[-356   67   62   14 -143   41  176 -175  189 -307 -176  174 -264 -223
 -150 -383  264   69  280  -50  250  -77 -228   26  266   91  161  238
 -182   65 -329   65  192 -126  -17 -259  -41  -88  178] : [74]
[-132   67   29  -39  -59   10 -140 -130  -27 -163   33   24 -175  -51
   87 -171  170   50   79   79  -72  110  -94  -25   79  144   -1    8
  -25   73 -108   51  -20 -116   73   45 -216   88   59] : [84]
[-133  -32    2 -103  -61   42  138 -118   35 -190  -18 -117 -148  148
  -89 -282   50  269  196 -136  272   68   29 -213  201  -11  149 -104
  210 -119  -35  140  -45  161  122    1 -172  -39  256] : [81]
[ -45  216  -10    5  -23  112 -212  -13  -56  171   24   18  -87  -75
   43 -155   19 -234  -52  274 -171  178 -378  143 -197   84  -34  121
 -266   88  -17 -196  174  -30 -143   48  -30  -80  -57] : [80]
[-215   98   67    7 -150   20   42 -190   49 -292  -53  222 -320 -255
  -51 -264  256  -70  124  158  -24  -16 -254  117  132  252   45  268
 -311  128 -367  -84  149 -285  -13  -55 -171  -15  123] : [74]
[-218  174   34 -135  197 -226  -34  276    1   30 -173 -286  -56   -8
  104  160  -41 -289  -32   31 -146 -121   83  277  -82  -74  -97   27
   24   36  310 -210   74 -133  183    9   33   -4 -415] : [76]
[ 209   75 -122   76 -106  222  -22  -12   -8  158  136 -108  129   81
 -225 -191   16  203  -67   16  130  349 -253 -184 -150  169  140  -11
  -19  -31  -98   79   -8  314 -188  143   25  -25  255] : [82]
[-269   -6   31 -291  114 -137  209   29   44 -197 -152 -135 -259  190
  -36  -37  -82  -93  132  -16  134 -143  193  -30  172 -175   64  -30
  198 -171  163 -137  -17   22  232   33 -122 -116   28] : [74]
[ 185   92  -43   45 -116  175    4  -37  -95   64  144 -110  -20   49
 -181 -220   -8  152  -43   69   78  257 -233  -85 -124  253   95   12
  -80  -14 -127  -53   33  165 -100  186 -140  -51  231] : [82]
[  76   55 -110 -221  192 -145 -100  210 -113  181   45 -386   64  345
  172  250 -182 -185 -203  128 -232  149  175  -19 -205 -184 -106 -213
  258 -139  460 -126 -174  163  176  321    7   53 -220] : [84]
[-212  120  -97 -194  241   41 -385  126  158  192  -84   81  119   77
  -16  206   20 -239  -71  107 -116  189   28 -120  -82 -186    2    3
  146   17  223   51 -122  157 -114  -12  145   72 -122] : [76]
[-183  121   89   27  -63 -123  181   48  -40 -158 -114 -300 -183  -67
   59 -257   73   53  159  -90   95 -107 -103  212   76   83   10   19
  -57   31   33  -77  184 -131  204  -71 -120  -62 -138] : [84]
[  96  134  -46  -62   10  145  -36   59 -115  253   68 -277    4  221
  -62 -202 -192   16  -18   77   82  220 -211  -51 -186  -35   60 -120
   49 -118  191 -140   87  303  -52  143  -65 -167   82] : [85]
[-443   55   -8 -247  185 -249   43  106  176 -142 -273  -68 -159   47
  145  120   69 -316   83   36  -70 -173  151  112  139 -312  -36   58
  113  -40  244  -56    5 -122  201 -117  124   -3 -278] : [84]
[ -14  202   -5  -26   -7   23 -124   40 -101  135   18  -69 -122  -39
   82  -77  -22 -299 -104  299 -230  115 -301  212 -218   81  -80  118
 -261   61   43 -281  158  -91  -54  125  -46  -82 -131] : [80]
[-311  143   62   73  -49   96 -212  -90  158 -150 -101  179  -78 -289
  -95 -249  309  104  205  -75  110   75 -208    1  157  194   93  162
 -117  202 -252  180   95 -114  -89 -249  -72   78   43] : [76]
[-262  122    8  -54  134 -155   51  237  131  -31 -216 -217   32  -40
  -49   74   63 -120   38 -123   71  -92   70  138   31  -82    3   70
   68   30  183  -11   47  -27  110 -122  138    2 -277] : [76]
[-137  -30  -17 -125    2  -99  205   11   68 -226  -81  -94 -125  101
  -95  -17   72   16   27  -41  116  -25  125  -79  143  -16   54   40
  117  -92   -7   20  -92    5  155   67  -44    2   69] : [81]
[-394  -21   23 -233   54 -210  145  -75  169 -409 -193  150 -321  -69
   21   35  204 -179  124   66  -34 -182  163   36  272  -51   30  169
   12   -1  -98  -36  -41 -269  197  -48  -65   51  -17] : [82]
[ -25  107 -189 -147  100  166 -175   33  130  328   -8  -13  125  189
  -67  -38  -83 -121  -43  149    1  307 -213 -179 -179 -244  120  -47
   71 -100  183   13   17  396 -229   37  240  -86   95] : [82]
[  -4   77 -107  -28    9  179 -348  -75   52  135   97   78   98   65
  -14  -66  110   55  -44  102  -63  361 -162 -229  -77   26   47  -50
   66   37  -13  181 -120  201 -159   76   -2  107  133] : [84]
[-375   83   -7  -41  -81   90 -117 -230  221 -188 -129  371 -212 -210
  -26 -250  307 -113  175  144   21   66 -282  -42  181   -2   89  247
 -208  110 -296  102  102 -128 -134 -216   29   -1  145] : [85]
[ -24   68  -34  -96  -43   93  -57 -112  -26  -26   64   -2 -144   54
  -26 -197   26   51   61  115    1  171 -150  -89   -9   81   83  -19
  -12  -25  -64  -35   23   80  -23  106 -151  -28  186] : [82]
[  -7   88  -60 -180  151  -97 -302   88  -90   65   71 -103  -23  128
  189  234   -5 -224 -180  224 -355  170   96    9 -149    4 -134  -81
   96   20  225  -91 -175  -54  101  271 -105  155 -186] : [77]
[  98   84  -99  121  -49  124 -133   67   26  146   76 -259  234   64
  -81 -155   94  310    0 -163  132  319 -135 -168  -85   97   93 -135
  146   25   53  269  -62  296  -69   29   59   99   58] : [77]
[-171  125   28  -14 -118  -87  -10 -143  -31 -192  -30   54 -301 -183
  202 -196  208 -179   56  250 -241    4 -263  226   14  135  -60  160
 -298  121 -167 -136  157 -318   76   27 -121   27  -76] : [81]
[-138  -10  -90   -5  -64  -42  194  -10  162 -121 -103 -140   16   58
  -63 -150  157  147   92 -132  187   74  -35 -115  125  -93  116    4
  107  -62  -16  208  -19  139   57  -70  150   21   71] : [81]
[-305  114   25 -125  148 -153   39  186  114  -57 -217 -131  -64  -10
  -23   86   32 -237   26  -18   17 -121   67  142   45 -123  -20  105
   34    3  175 -100   48  -75  114  -90   90  -38 -251] : [77]
[ -60   97 -101 -173  103 -200   58  142   -4   51  -76 -181  -86  100
  164  187  -36 -387 -167  260 -300   11  -17  190 -165 -148 -102   59
  -72  -50  233 -242   19  -79  106  187  138   -8 -262] : [74]
[-308    7  -20 -130  156  -85  -16  135  214 -122 -184 -127   75   75
 -126   57  110  124  133 -274  238  -12  248 -169  207 -137  104  -59
  343  -39  154  248 -144  144  122 -146   74   85  -55] : [76]
[-138  172   -2 -104   13  -93   94   38  -39   40  -88 -219 -216  -14
  145 -191  -52 -188   93  154 -107  -38 -226  259  -93  -60   11   23
 -152  -11  134 -264  265  -62   83   11  -12 -138 -152] : [82]
[-219    0   23  -91   72  -75   12   66  108 -214 -101  -66  -32   32
 -126   34  133   90   63 -161  152  -11  200 -118  185   34   51   16
  209   -6   12  145 -151   -2  140  -28  -75   91    2] : [77]
[  60  114 -109  -16  -26  120  -25   27   26  170   33  -91   44   64
 -101 -123  -15  -24  -50  107   15  231 -244  -46 -156   15   84   29
  -69  -32   17  -45   70  211 -141   85   93  -69   87] : [82]
[-361   -4  -30 -128   96  -82   41   46  247 -170 -211   -2  -12   41
  -89    9  161    3  125 -154  193  -33  143 -135  223 -186   90   43
  210  -38   62  202  -94   67   82 -169  124   42  -23] : [84]
[ -78   96  -96 -135  111 -125  -44  137   11  114  -62 -215    4  142
  150  121  -35 -257 -116  153 -196   83  -20   84 -140 -185  -72  -29
   43  -51  277 -104  -17   45   80  122  131    8 -227] : [80]
[  84  136  -83  -87   92   16  -88  174  -67  226   26 -156   54  148
  -42  143 -121 -297 -242  231 -163  171 -108   58 -262  -26  -70   53
  -62  -49  194 -228  -21  107  -60  228   73  -61 -122] : [80]
[ -67  134   -2  -35   40   74   71  127  -20  180  -66 -378   30  177
  -90 -259 -155  112  124 -135  262   83 -135  -14  -60 -113  108 -137
  142 -114  247  -43  145  309   28  -47    0 -182   -4] : [84]
[-318   47   -3 -184  202   31    1  168  210   19 -212  -83   61  158
 -267   22  -51   -8  114 -205  348  -15  165 -186  142 -225  139   -8
  307 -116  206   87  -68  274   10 -162   94  -98   17] : [77]

[ 246  190  383  125  138   14 -371 -373 -143 -283   81    6  156  359
  214    0  -63  -22   49 -123  524  -19  199 -227   92  -12  278  -67
  113 -153 -151  -68   53  -10  112 -120   97 -250  -66] : <72>
[ 206 -344 -245  523  289 -185 -353  579 -336  155  -26  558   23  242
   58  230   40 -143  -46  173  290   63  110  -61 -277  319  346   18
  394  105  310   15 -100  385  141 -200   90   27  160] : <71>
[ 138 -155  210  519  552 -299 -331  379   23  190  -84  110 -142   43
 -102  215   13  162  -27  126   71  171  233 -160 -333  214   49  -13
   49  156  377  -37 -410  223  -78  -14   -6 -405  320] : <74>
[  78    1   -5  -53  110  -75 -116   49 -190  -70   27  -63  101  175
  -21   56  -51   99  -11   35  237    7   12  -20   42   51   64 -188
   82    6   32   70   17   74  -18  -77   20 -231  -81] : <76>
[  81 -136  101  389  276 -165 -167  306   -2  -10 -114 -172 -126  -41
 -199  -30  121  258   -1  110  -75  154  110   -6 -158  104 -190    6
  -32  111  186 -132 -279  133  -58  -28  -42 -308  215] : <64>
[ 168  -80 -128   17   83  -17 -116  100 -311 -136  -64  -96  116  144
   25   28  -25   34  115  123  186   -5  -31  -67  110  114   97 -125
  187   15   59    3  -29   44  -46 -135   43 -204 -154] : <76>
[  39 -287  200  552  615 -356 -551  152  -53  589  108  245  144   93
  130  432  107    0 -263   13  418   76  393  102 -394  212  168 -168
  168  316   52  405 -430  310  126 -138  213 -451  420] : <56>
[ 262  -66 -160   98  -70   -3   16  332 -371 -434 -223 -534 -111  -20
 -255 -239   63  318  200  273 -183   70 -174 -113  183   30 -258  -85
  113   22  195 -210 -123  -12 -246 -168  -82 -267 -338] : <64>
[-362  -77  -38  113  -26  166  326  291  235  132  114  252 -112  -18
 -127 -248  203  303 -151 -100 -200  228  141  293 -106  207 -347  242
 -397  -95  -58 -334   90   93  322  216 -220  183  700] : <68>
[  63   89  310  228  166  -87 -300   72 -231  205  342  303   48  398
  176  126   12  192 -347  -52  483   71  302  -32 -157   80  123 -175
   91   18  -19  280  -44  220  223 -179   78 -210   93] : <56>
[ 362 -466 -710   87   28 -126 -243  330 -555 -358 -441 -228  277  -21
 -113   80   11 -295  401  306  140 -134 -323   10  169  165  265 -141
  548  141  134  -91   11  133 -203 -264  147  -75 -398] : <72>
[ 111 -398 -505  100  117 -116    7  418 -227 -175 -402 -386   68 -221
 -286  -31   90   41  295  269 -206   28 -229  113   67  173 -135  -53
  151  169  190 -188 -164   73 -232  -57  -20 -187  -37] : <74>
[ -40 -252 -150  210  152   14   32  121   86 -112 -277 -269   40 -212
 -160 -138  176   95  218   56 -179  105    3  146   27  169 -214  143
 -124   56  -23 -346 -160  -12  -13   85  -61 -144  362] : <68>
[  34 -186 -142  110  235 -113  -56  279 -147   92  -95  -91   29  -16
  -95   94   30  133   49  145   11   74   15   35  -44  178  -51 -101
   56  126  159   25 -189   94  -78  -36   -5 -269  100] : <75>
[  35  241  237 -248   15 -117  -62  -76 -104 -209  119 -334   24  220
 -159  -52  -96  345 -138  -45  229   28   -2  -20   81 -142 -129 -329
 -103  -46   -8  116   77   21  -96  -43  -54 -363 -208] : <74>
[-208  227  164 -364 -192  250  231 -406   96 -229  138 -241  161  115
   25 -286   48  235  -23 -224  135   36   47  182  278  -56 -224  -30
 -340 -205 -402 -170  263 -172  188  123 -100  -59  175] : <75>
[  -1 -327 -379   -9  126  -76  -38   80  -64 -117 -310 -297  222 -168
 -161   10   85  -83  243   77   -5  -18 -141  208   88  123  -38  -53
   64  113  -56 -141  -40   29  -85   17   37 -152  116] : <75>
[ -99 -263 -241  218  232 -108  -52  465  -65  277   42  482   29  123
  -31  156   47  -16 -100   53  122  101   91  131 -234  287  120   21
   76   68  188   -9   -7  283  184   13  -19   51  389] : <76>
[ -63   38  279  244  149 -115 -152   31  189  -80   37  -83  -57   74
 -179 -119  123  253 -147 -124   88  134  171  105 -147  -29 -191    7
 -195  -22  -49 -158  -29  121  124   56  -60 -181  336] : <64>
[ -12 -851 -457  624  609 -163 -378   -5   46  459 -520 -253  438 -537
   93  304  365 -394  371  137  -18   -4  151  399 -108  410   41  154
  204  464 -228  -18 -606   54   19  -26  292 -358  678] : <71>
[  16   25 -167 -317 -143   83   72  -36 -394  -59  121 -239  203  169
   49  -43  -10  175  -45   67  214  -46  -80  116  266   18  -70 -293
   92   11 -161  230  111  -28    5 -158   41 -197 -289] : <72>
[ 155  -56   -7   71  283 -303 -322  265 -260   87   61  109   65  266
  -65  272 -118   64 -131   92  366    5   40  -79 -155   59  212 -324
  244  116  241  277  -67  249  -76 -154   79 -318 -153] : <76>
[ 117 -265 -196  234  149  -27 -223  104 -268   36  -76   61  203   83
  102   85   95  -97   74   83  243   -4   68   75   10  193  147  -30
  230   93  -58   20  -86  118   92 -154  119 -118   91] : <71>
[ 180   69  129  107   99 -169 -187  175 -106 -339  -78 -193  -77  169
 -229  -76  -46  219    8   42  132   63  -22 -124  -39  -48  -32 -132
   30  -43  180 -152    5  125 -112  -63  -66 -239 -111] : <68>
[-246  325   44 -391 -451  301  513  184 -114 -251  329  -49 -161  258
 -163 -460   44  587 -254  -67 -106  153  -53  153  211  -39 -456  -51
 -371 -268  -95 -173  386  -27  196   63 -290  151    9] : <68>
[-137  -21 -445 -315 -400  415  546  320 -402 -135  112   39    6  112
   27 -336   81  278   61  150 -179   82 -160  140  341  229 -254   53
  -70 -160  -56 -183  257  -78  158  -29 -181  226  -55] : <76>
[ -36  -24   62   55  179  -91  -12  191  -30   49   21  -88  -31   56
 -124    8   20  257  -64   43   33  111   74   37  -61   96 -132 -101
  -91   47  106   -7 -110   82  -18   17  -63 -257  156] : <74>
[ -84 -146 -174   -8 -164  289  305  -86  -21 -297 -251 -690   61 -313
 -137 -436  279  284  291   76 -373   97  -77  230  347   88 -531  165
 -257  -10 -286 -410 -108 -249  -20   58 -105 -150  183] : <64>
[-340 -465 -316  209  343   -2  151  264  180  538 -120   66  132 -320
  -40  108  248   50   36   50 -214  147  138  415 -138  372 -235  129
 -190  236  -61  -39 -291   69  150  172  -11 -127  762] : <75>
[ 290   21  124  113  299 -328 -386  195 -234 -168  -63 -120    3  238
 -146  192 -153  109   -8  115  321   11    6 -221 -110  -15  186 -306
  229   71  301  120 -116  190 -209 -150   51 -425 -264] : <75>
[ -28 -307 -386   74  112  -22  173  487 -216   74 -198 -264  -29 -191
 -203  -43  116  239  133  269 -283  111 -109  135   41  242 -279  -41
    9  172  197  -72 -231   50 -141  -27  -78 -205   88] : <74>
[ 113  216   78  -92 -145  131  184  294 -323 -299  128  -87 -190  264
  -83 -238  -55  438  -31  140  -20  129  -33 -193  148   62 -175  -75
  -50 -160  204 -150   75    4  -36  -83 -179 -112 -222] : <74>
[ 141  181   63    0 -239  158  161  233 -280 -466   31 -287 -190  173
 -167 -388   49  448   31  122 -112  121  -71 -127  202  -12 -299   -3
  -72 -169   93 -284   89  -30  -34  -98 -176  -82 -227] : <64>
[-200   74   93   18  -20  174  232  133   91    7  147  189  -81  122
  -19 -202   84  287  -93  -82  -36  173  139   96   -3  160 -197  139
 -287 -149  -36 -255   99   28  237  138 -178   57  426] : <74>
[  30   33  149    4  194 -190 -273 -141   97 -173  -31  -17  150  184
  -98   71  -60  -21  -27 -154  368   -3   61   33  -74  -48  151 -140
  -16  -44  -55  -66  117  127   44   35   30 -188  134] : <75>

[ 147  105 -185   42   -4   97  -28   16  -76 -101  126   94  192  -33
 -144 -128 -130   80 -148  -19  101 -109 -126 -138   69  120 -141  -65
   29  328  -31   83  -89  177   -3    3  -41   51  -36] : (91)
[  -2 -272  481  173  167 -268   53 -303 -121  -13 -218 -182   -6   -3
  -66 -164  107  302  132  -52 -194 -136  -60 -196  140 -250  -28 -115
  630 -159  -85 -127   11  -67 -589  -85 -192  -41   71] : (94)
[  90   89  -36  -36  -77   46  -80   12 -131  -15  159   -8   67   83
  -88  -28   -1  158  -38  -21   67 -102 -119  -81    9   76  -68  -97
   -2  155   35    1    7   41   58  -54  -83   51  -99] : (91)
[-325  497  137   34 -148 -237   90 -261 -184 -206 -212   96  116   20
 -108 -101 -232 -451  229  222  100  -21   91  -59  -81 -420  245  -26
  114 -260  100   38  159    3 -136   -4 -112  -37  276] : (90)
[  56 -116  228  108  102  -70   -3  -35 -167  -54  -98 -128   74   75
   -1  -21  -16   36  -59 -156    3  -14  -41 -145   16 -105   47 -111
  305  -74   52    1  -14  -16 -189    7  -29   26    2] : (89)
[ 178  -41  -43  -95   16  -21  -44  -88  108  -48  103  -74   50  -21
  -77  -47   -1  125   24  107  -35 -130  -53  160   95   23  -98   58
  -15   36  -88   23 -114  -10   49  -26  -54   64  -72] : (91)
[-167 -140 -198  104   90   38  103 -111   31 -146  151   10 -181   46
  -46  376  260 -141  195 -109  143  137  332  170 -125   77  275  441
 -340 -105  128  136    5 -145  227  200  294   15    7] : (87)
[  28   82 -311  237    6  193   23   40 -107 -100   93   50  116  -68
  -52  -19 -158   73 -214 -118  134  -83 -120  -13    6   86  -68  -16
  -34  324  -28  115 -141  183   43  121   31   75  -44] : (87)
[ -50 -301  447  255  192 -236   75 -290 -132  -14 -252 -195  -32  -25
  -30 -137  100  293   92  -98 -189 -120  -66 -175  124 -267   -8 -102
  636 -156  -81 -119  -16  -64 -598  -40 -168  -30   67] : (89)
[-135  286  -35   15  -59  -79   37 -153  -71 -146  -75   91  106  -34
 -123 -127 -149 -192   62  168   59  -77  -41  -63   18 -177   34  -31
   58    1   31   27   14   54  -83  -20 -104    8  114] : (90)
[ 162 -116    3 -146   24  -40  -43 -123  152   -8  130  -84   -4    1
  -91   16  128  129   70  138  -55  -99   -6  168  100   49  -64  130
  -54  -33  -60   17  -82  -66   64  -60  -24   55  -92] : (90)
[-422  460   61  138  -60 -206  125 -211 -178 -275 -307   56   37  -14
  -17  -64 -284 -516  209  137   93   10   96    4 -122 -477  280  -18
  102 -289  124   16   82  -43 -125  102  -77  -20  286] : (89)
[  50 -159  -80   21   55   29    9  -53   63  -54  128 -123  -86   41
    9  220  135   32   61  -61   42   12  125  250  -33   45  110  233
 -171  -93   18   82  -77 -106  184  110  142   68  -82] : (87)
[-273  -24 -100  146  -11  172  -29   46 -179   52   13  -66 -192  100
   33  142  166   79 -111  -87   34   -4 -197 -105  -71  -15   32 -121
  -45   21  207  -95    1  -86   28  -36  -58   49 -136] : (95)
[ -43   88 -186  191  -89  148  -16    1 -169  -15  134  -41   -2   35
  -15   78  -47  168  -92 -106   98  -96 -115   55  -52   30    0  -45
  -65  167   17   41  -41   72   78   64  -14   63  -83] : (95)
[ -69  170 -416  296    6  213   44   36 -162 -148  103  178  112 -119
 -115 -107 -169  116 -204 -126  157 -116 -167 -171   10  123 -138  -45
  -24  508  -21   79 -133  242  -39  125  -25   59  -25] : (89)
[-281  399   20   41  -65 -149   87 -194 -133 -222 -178  132  108  -11
 -121  -98 -194 -423  145  178  109   -2   62 -114  -50 -300  176   -4
   67 -133  110   47   88   26 -106   14  -70  -26  229] : (90)
[ 232 -126   19 -162   30  -13  -90  -22  155    4   92 -194   -4   20
   12    7   32  140   -7   91  -80 -118  -86  277   88   11  -93   33
  -37  -79  -72   -8 -150  -93  134  -34  -51  100 -148] : (94)
[  67   98 -189  145  -52   70   -9  -39  -86  -79  135   -8   69  -41
  -55  -43 -117  208  -47  -58   66 -156  -93   85   11   38  -81   -4
  -14  239  -90   49  -97  108   26   84  -49   69  -59] : (89)
[ -29  -92   66  190  119    9   43  -41 -105  -75 -129  -87   55   -5
    7   -8  -51  -38 -120 -113   20   -5  -58  -75   21 -111   47  -50
  223  -30   40   39  -81   23 -157   58    8   39   19] : (87)
[  52   88 -223  215  -62  120    7  -38 -104  -56  131  -25   75  -49
  -41   -7 -134  211 -101  -81   84 -149 -104  115    2   34  -60   -4
  -20  245  -93   83 -109  139   34  105  -19   75  -56] : (87)
[ -87  173 -102   16   35  -15   35  -84  -19 -162  -75   96   99  -54
 -113 -117 -120 -201  -18  117   56  -44  -54  -98   42  -94  -10  -13
   41   65   47   36  -56   56  -61    0  -57   20   79] : (91)
[  96   -8 -119   41   -4   15  -14  -74   38  -68  112  -75   10  -35
  -33    9  -29  157   22   10    6 -127  -31  202   35   12  -51   83
  -51   79  -89   38 -117    6   66   65  -18   73  -70] : (89)
[ -50   86 -228  187  -34  126   13  -25  -79  -61   72  -13   12  -45
  -22   13  -85  108  -97  -44   72 -107 -117   91   -9   -1  -33   -2
  -52  177  -24   48 -106   81   46   87  -23   72  -57] : (87)
[   1   42 -221  206  -64  101   22 -112  -48  -37  144  -49   -2  -53
  -47   43  -52  242  -20  -26   41 -157  -70  193    8   11  -39   65
  -60  172 -105   60 -100   82   27   90  -14   59  -52] : (95)
[ -61   37 -157  166   79  127   40   41  -71 -114  -78   -8   83  -22
    3   32 -128 -202 -201  -74  106   31  -67  -28  -15  -51   53  -20
   16   50   87  102 -117   72   28   92   70   62   17] : (95)
[-123    1   49  -76  -19   70  -89   51 -146   58   49   -6  -86  134
  -56   22  200   59  -73    7   21  -12 -197 -253   -4   43  -34 -157
   19   35  211 -108   58  -84    8 -154 -124   40 -147] : (90)
[ -17  167 -376  275  -21  212   30   46 -148 -123  100  110  132  -91
  -73  -66 -203   81 -222 -118  159 -106 -154  -65   -3   90  -95  -46
  -41  416  -30  109 -138  227   28  129   -1   73  -32] : (87)
[-300  404   44   55  -80 -180   85 -221 -145 -221 -178   96   67   -6
 -102  -98 -197 -351  203  174   80  -38   60  -63  -59 -338  174  -16
   83 -156   84   11   93   -5 -124   24 -102  -30  227] : (91)
[-412  487   23  154  -91 -183  121 -197 -189 -270 -272   54   43  -11
   -8  -41 -301 -498  202  121  116    3  100   46 -141 -462  288   -9
   57 -267  113   35   84  -28  -78  124  -64  -13  274] : (89)
[   7   53 -226  217  -55  117   23  -86  -74  -49  132  -32   30  -42
  -53   42  -77  191  -58  -52   65 -134  -70  137    1   21  -32   42
  -45  187  -80   78  -94  106   21   90    5   52  -36] : (95)
[ 133   92 -182   40   -7   97  -33   11  -73  -88  134   81  161  -28
 -135 -116 -104  114 -131  -18   88 -118 -133 -123   66  122 -145  -63
   20  320  -30   64  -86  157    1   -2  -52   52  -51] : (91)
[-144   85 -249  206   54  134   66  -23  -47 -124  -57   37   37  -68
  -29   19 -116 -157 -148  -14   93  -12  -77    5   -9  -60   29   20
  -33  102   57   82 -122   83    6   96   41   48   34] : (95)
[ 164   42  -48  -13  -57  -16  -49  -70  -20  -55  157  -76   63   15
  -63  -24  -53  208   44    7   17 -154  -40  147   33   25  -66   19
  -11   96  -94   31  -64   25   59   22  -55   61  -70] : (94)
[-107   36   -2  -63  -30   82  -89   53 -144   40   67    9  -67  115
  -64    1  157   77  -79    9   32  -34 -205 -233   -2   55  -56 -159
   -1   87  186  -97   40  -56   22 -135 -127   44 -144] : (90)
[ -51 -122  -90  103    9   13   54 -136    2  -63  158  -98 -127   59
  -18  296  174   42  160  -81   77   25  214  255  -83   17  198  302
 -206 -120   28  102   -6 -108  161  140  183   29  -26] : (95)
[  -8 -150  -69   69   26   29   35  -94   13  -51  145 -122 -109   73
    0  298  168   15  110  -89   73   41  191  248  -76   29  188  273
 -197 -139   46  105  -21 -113  184  127  189   42  -47] : (95)
